Below are the code and all the weights of a small trained network. Each question names an input and a target symbol and asks about switching units off, where a switched-off unit gives its printed mean instead of its output.

import numpy as np


def w(rows, s, z=0):
    codes = np.array(rows[::2]) - 128.0
    scale = np.full(codes.shape[1], s)
    scale[-1] = z or s
    return codes * scale


def f(y):
    return y / 2 * (1 + np.tanh(0.7978845608 * (y + 0.044715 * y**3)))


def softmax(a):
    e = np.exp(a - a.max(-1, keepdims=True))
    return e / e.sum(-1, keepdims=True)


def log_softmax(a):
    a = a - a.max(-1, keepdims=True)
    return a - np.log(np.exp(a).sum(-1, keepdims=True))


def net(x, mask):
    ids = ['βγζηπτφψ'.index(c) for c in x.split()]
    T = len(ids)
    res = E[ids] + P[:T]
    u = 0
    for l in range(2):
        r = res
        for j in range(2):
            rows = slice(2 * j, 2 * j + 2)
            q, k, v = (r @ M[l][rows].T for M in (Q, K, V))
            z = softmax(np.where(np.tri(T) > 0, q @ k.T / 2**0.5, -1e9)) @ v
            o = O[l][rows]
            res = res + np.where(mask[u + j], z, o[:, -1]) @ o[:, :-1]
        u += 2
        y = f(res @ A[l][:, :-1].T + A[l][:, -1])
        res = res + np.where(mask[u : u + 16], y, B[l][:, -1]) @ B[l][:, :-1]
        u += 16
    return log_softmax(res[-1] @ U[:, :-1].T + U[:, -1])


Q, K, V, O, A, B = {}, {}, {}, {}, {}, {}
E = w([
[157,35,203,178,225,142,197,105],'β',
[141,188,187,116,164,85,74,190],'γ',
[40,142,68,166,147,137,125,114],'ζ',
[177,199,214,101,34,139,66,74],'η',
[144,103,159,207,73,49,129,114],'π',
[84,178,126,72,139,164,151,195],'τ',
[1,109,86,79,161,204,97,50],'φ',
[69,48,126,30,62,73,123,113],'ψ',
],0.016)
P = w([
[19,96,58,126,74,175,62,214],'0',
[74,133,51,93,102,194,109,153],'1',
[118,119,59,85,105,167,120,137],'2',
[126,159,84,96,129,108,118,72],'3',
[149,92,139,162,95,171,154,145],'4',
[156,115,126,116,109,124,169,87],'5',
[159,107,129,106,103,113,174,63],'6',
[167,105,136,116,106,96,176,48],'7',
[175,119,146,119,109,90,178,26],'8',
[173,121,162,124,120,81,188,3],'9',
[192,68,133,132,116,112,189,82],'10',
[189,98,155,114,121,82,202,17],'11',
[176,83,132,114,105,76,187,20],'12',
[166,48,85,119,95,101,174,125],'13',
],0.0058)
Q[0] = w([
[215,173,111,222,201,69,109,201],'0.h1',
[161,95,202,47,55,51,150,192],'0.h1',
[47,80,6,160,108,52,190,115],'0.h2',
[142,148,190,89,1,157,178,85],'0.h2',
],0.0061)
K[0] = w([
[34,157,25,195,33,134,2,157],'0.h1',
[156,175,117,177,133,138,184,75],'0.h1',
[133,41,197,201,194,160,244,46],'0.h2',
[221,254,171,206,120,182,111,15],'0.h2',
],0.0051)
V[0] = w([
[118,68,89,132,15,15,191,74],'0.h1',
[226,79,202,206,178,105,150,1],'0.h1',
[145,70,51,201,132,78,171,209],'0.h2',
[248,30,127,129,129,103,121,180],'0.h2',
],0.0064)
O[0] = w([
[62,59,114,138,106,137,224,116,254],'0.h1',
[179,45,98,110,159,2,141,96,6],'0.h1',
[36,202,119,202,138,68,110,146,40],'0.h2',
[159,117,154,165,202,132,69,72,38],'0.h2',
],0.0087,0.004)
A[0] = w([
[159,120,146,75,69,1,93,62,152],'0.n1',
[154,84,160,225,184,32,95,79,89],'0.n2',
[110,168,162,146,152,207,31,58,100],'0.n3',
[93,212,109,150,191,213,129,155,200],'0.n4',
[44,131,67,194,142,172,75,68,66],'0.n5',
[200,140,204,132,168,76,126,171,252],'0.n6',
[107,142,101,73,144,80,20,96,181],'0.n7',
[112,57,185,108,111,140,169,170,196],'0.n8',
[71,118,101,235,184,71,122,127,209],'0.n9',
[140,143,152,182,36,164,90,172,72],'0.n10',
[87,128,88,113,159,116,96,190,96],'0.n11',
[111,173,97,108,178,98,184,129,161],'0.n12',
[101,96,124,135,140,162,169,58,136],'0.n13',
[120,73,158,133,188,183,192,162,119],'0.n14',
[17,99,111,65,156,245,113,147,90],'0.n15',
[120,122,107,185,94,168,237,174,204],'0.n16',
],0.007,0.0023)
B[0] = w([
[116,167,100,116,144,127,137,179,195],'0.n1',
[103,99,154,127,76,198,115,138,154],'0.n2',
[167,102,117,130,68,224,179,161,145],'0.n3',
[138,193,83,125,137,158,158,65,181],'0.n4',
[175,98,63,135,84,206,129,156,156],'0.n5',
[2,79,93,106,61,165,17,113,136],'0.n6',
[140,149,149,160,209,153,173,139,145],'0.n7',
[87,139,148,117,171,57,146,171,194],'0.n8',
[115,187,200,67,148,171,104,105,139],'0.n9',
[178,158,158,157,116,99,171,101,149],'0.n10',
[162,169,160,155,137,151,113,85,134],'0.n11',
[154,126,89,108,173,139,121,130,133],'0.n12',
[108,90,105,155,130,185,108,116,172],'0.n13',
[119,113,63,100,115,156,142,86,154],'0.n14',
[150,110,213,99,146,105,122,82,253],'0.n15',
[125,114,89,69,146,69,98,23,191],'0.n16',
],0.0073,0.014)
Q[1] = w([
[147,148,46,122,201,146,97,107],'1.h1',
[124,81,78,138,2,146,157,150],'1.h1',
[249,119,185,166,102,143,127,154],'1.h2',
[28,55,108,129,40,174,85,161],'1.h2',
],0.0065)
K[1] = w([
[110,171,178,106,59,113,60,177],'1.h1',
[149,175,158,56,136,50,138,128],'1.h1',
[183,143,156,92,52,141,48,161],'1.h2',
[153,3,47,200,149,158,50,147],'1.h2',
],0.0062)
V[1] = w([
[132,105,137,171,92,145,98,99],'1.h1',
[137,127,80,146,159,156,146,139],'1.h1',
[101,65,109,133,170,119,113,111],'1.h2',
[135,183,199,114,2,81,168,143],'1.h2',
],0.0086)
O[1] = w([
[141,153,20,174,72,197,255,236,101],'1.h1',
[147,208,129,31,16,175,22,78,2],'1.h1',
[162,176,211,162,68,147,122,121,190],'1.h2',
[102,69,113,120,194,64,162,139,121],'1.h2',
],0.0079,0.0047)
A[1] = w([
[118,82,130,154,156,42,87,96,188],'1.n1',
[119,158,78,166,198,29,163,107,252],'1.n2',
[135,170,168,138,189,95,174,184,247],'1.n3',
[152,158,71,71,131,136,103,117,114],'1.n4',
[121,202,156,179,161,125,159,220,159],'1.n5',
[196,107,118,80,103,123,66,62,138],'1.n6',
[165,128,159,81,67,235,175,147,165],'1.n7',
[171,58,141,69,203,170,125,108,90],'1.n8',
[173,246,116,89,2,147,21,126,240],'1.n9',
[23,128,138,125,125,155,112,68,209],'1.n10',
[92,138,130,148,109,34,88,150,137],'1.n11',
[47,64,142,108,190,131,104,131,109],'1.n12',
[139,55,99,169,93,124,246,130,58],'1.n13',
[133,185,221,119,163,127,111,61,219],'1.n14',
[61,136,151,91,77,62,135,133,141],'1.n15',
[121,68,202,124,173,111,69,139,236],'1.n16',
],0.007,0.0019)
B[1] = w([
[108,164,163,158,194,171,182,121,169],'1.n1',
[68,138,155,235,80,163,218,79,166],'1.n2',
[109,102,141,205,98,206,196,215,150],'1.n3',
[155,101,147,189,76,144,100,114,146],'1.n4',
[2,194,160,110,144,176,83,126,125],'1.n5',
[73,121,147,208,166,126,155,159,153],'1.n6',
[144,125,105,155,89,78,188,182,216],'1.n7',
[84,89,148,97,121,125,167,170,208],'1.n8',
[102,53,119,106,180,71,111,167,162],'1.n9',
[128,190,126,98,161,102,147,51,245],'1.n10',
[204,146,151,123,124,34,153,76,150],'1.n11',
[103,151,176,95,135,124,66,112,211],'1.n12',
[138,48,54,122,133,112,49,125,196],'1.n13',
[201,133,96,106,209,121,177,138,184],'1.n14',
[104,148,147,133,94,150,148,98,213],'1.n15',
[132,192,117,101,172,98,163,194,180],'1.n16',
],0.0068,0.011)
U = w([
[136,131,166,138,151,155,94,144,55],'β',
[72,169,200,169,117,189,138,213,240],'γ',
[111,166,52,92,86,88,86,81,239],'ζ',
[145,68,101,119,139,113,121,159,160],'η',
[71,110,125,215,89,103,135,128,66],'π',
[193,209,182,91,195,116,178,141,145],'τ',
[106,125,154,117,2,173,162,140,3],'φ',
[78,142,184,98,168,137,98,90,94],'ψ',
],0.0081,0.0024)

Each question gives the input, a string of symbols that net reads in full, and the target symbol t.
The units are the heads (2 rows each of Q, K, V and O) and the neurons (one row each of A and B). Each row of codes is followed by its name. A weight is (code - 128) times the scale printed after its matrix; where a second scale follows, it is the last column's (O, A, B and U).
mask holds one flag per unit, layer by layer, with each layer's heads first. A switched-off unit (its flag False) gives its mean, the last column of its rows in O or B, instead of its output. The means were averaged over made-up inputs and are rounded, as every weight is.
A unit's drop is (log p(t) with every unit on - log p(t) with that unit switched off) / (log p(t) with every unit on - log p(t) with every unit switched off).
The circuit of an input: a set's keep is (log p(t) with only the set's units on - log p(t) with every unit switched off) / (log p(t) with every unit on - log p(t) with every unit switched off). Starting from the 12 units with the biggest drops (on a tie, the unit counted first), units are removed one at a time, each time the one whose removal leaves the highest keep (on an exact tie, the one counted first), for as long as the keep stays at least 0.8.
units of the circuit, in order: the units of the circuit, biggest drop first
most important unit: the unit with the biggest drop
top k neurons: the k neurons with the biggest drops, biggest first
top k neurons in layer l: the k neurons of layer l with the biggest drops, biggest first
which heads matter: for each layer, one digit per head in row order, 1 if its drop is at least 0.15 and else 0, layers parted by /
input ψ φ ψ, target φ: most important unit : 0.n4
input π γ γ ψ ψ β ψ τ ψ ψ ψ ψ φ, target τ: top 2 neurons in layer 1 : [1.n14 1.n13]
input π τ ψ η φ ψ ψ ψ ψ ψ τ ψ ψ, target ψ: which heads matter : 10 / 10
input π ψ φ π ψ τ ψ, target τ: top 2 neurons in layer 1 : [1.n11 1.n16]
input π ψ ψ γ γ γ ψ, target γ: top 3 neurons in layer 0 : [0.n16 0.n1 0.n7]
input ψ ψ φ ψ, target φ: units of the circuit, in order : [1.h2 0.h1]
input τ π ψ ψ ψ τ ψ, target τ: which heads matter : 00 / 11
input ψ ψ τ ψ τ φ, target φ: units of the circuit, in order : [0.n5 0.h1 0.n3]
input ψ π ζ ψ π ψ ψ ψ ψ π, target ψ: top 2 neurons : [0.n9 0.n2]
input τ ψ φ ψ ζ, target ζ: which heads matter : 10 / 00
input τ τ π β, target ψ: units of the circuit, in order : [1.h2 0.h1 1.n7 1.n12]
input τ τ γ, target γ: top 4 neurons in layer 0 : [0.n15 0.n16 0.n10 0.n14]
input τ ψ ψ φ ψ η ψ, target η: units of the circuit, in order : [0.h1 0.h2 1.n13]
input ψ φ ψ ζ ψ, target ζ: top 3 neurons in layer 0 : [0.n4 0.n16 0.n5]
input τ τ ψ ψ ψ ψ ψ τ, target ψ: top 2 neurons : [0.n15 0.n4]
input τ ζ β, target ψ: units of the circuit, in order : [1.h2 0.h1 0.n10 1.n12]
input ψ τ ζ ψ π ψ φ ψ π ψ, target π: units of the circuit, in order : [0.h1 1.n2 0.h2]
input ψ ψ ψ π ψ, target π: top 2 neurons : [1.n2 0.n15]
input π η π β, target φ: which heads matter : 00 / 11
input β ψ τ ψ, target γ: top neuron : [0.n7]
input β ψ φ, target γ: units of the circuit, in order : [1.h2 0.n16]
input τ τ ψ ψ π ψ π ψ η, target η: most important unit : 0.h2
input η φ ψ ψ ψ η η ψ, target η: units of the circuit, in order : [0.h2 0.h1]
input η ψ ψ τ ψ ψ π τ, target ψ: top 2 neurons : [1.n7 0.n16]
input τ ψ ζ ψ τ ψ γ ψ ψ τ β φ, target τ: top 3 neurons : [0.n2 0.n7 0.n9]
input φ ψ ζ ψ π, target π: which heads matter : 10 / 01
input ζ π π φ π β, target φ: top 2 neurons in layer 0 : [0.n15 0.n14]
input φ ζ γ, target γ: most important unit : 0.n15
input ψ τ π ψ ψ ψ, target ψ: top 2 neurons : [1.n12 1.n7]
input ζ ψ φ τ γ β ψ ψ ψ τ ψ ψ τ π, target τ: top 2 neurons in layer 1 : [1.n14 1.n13]
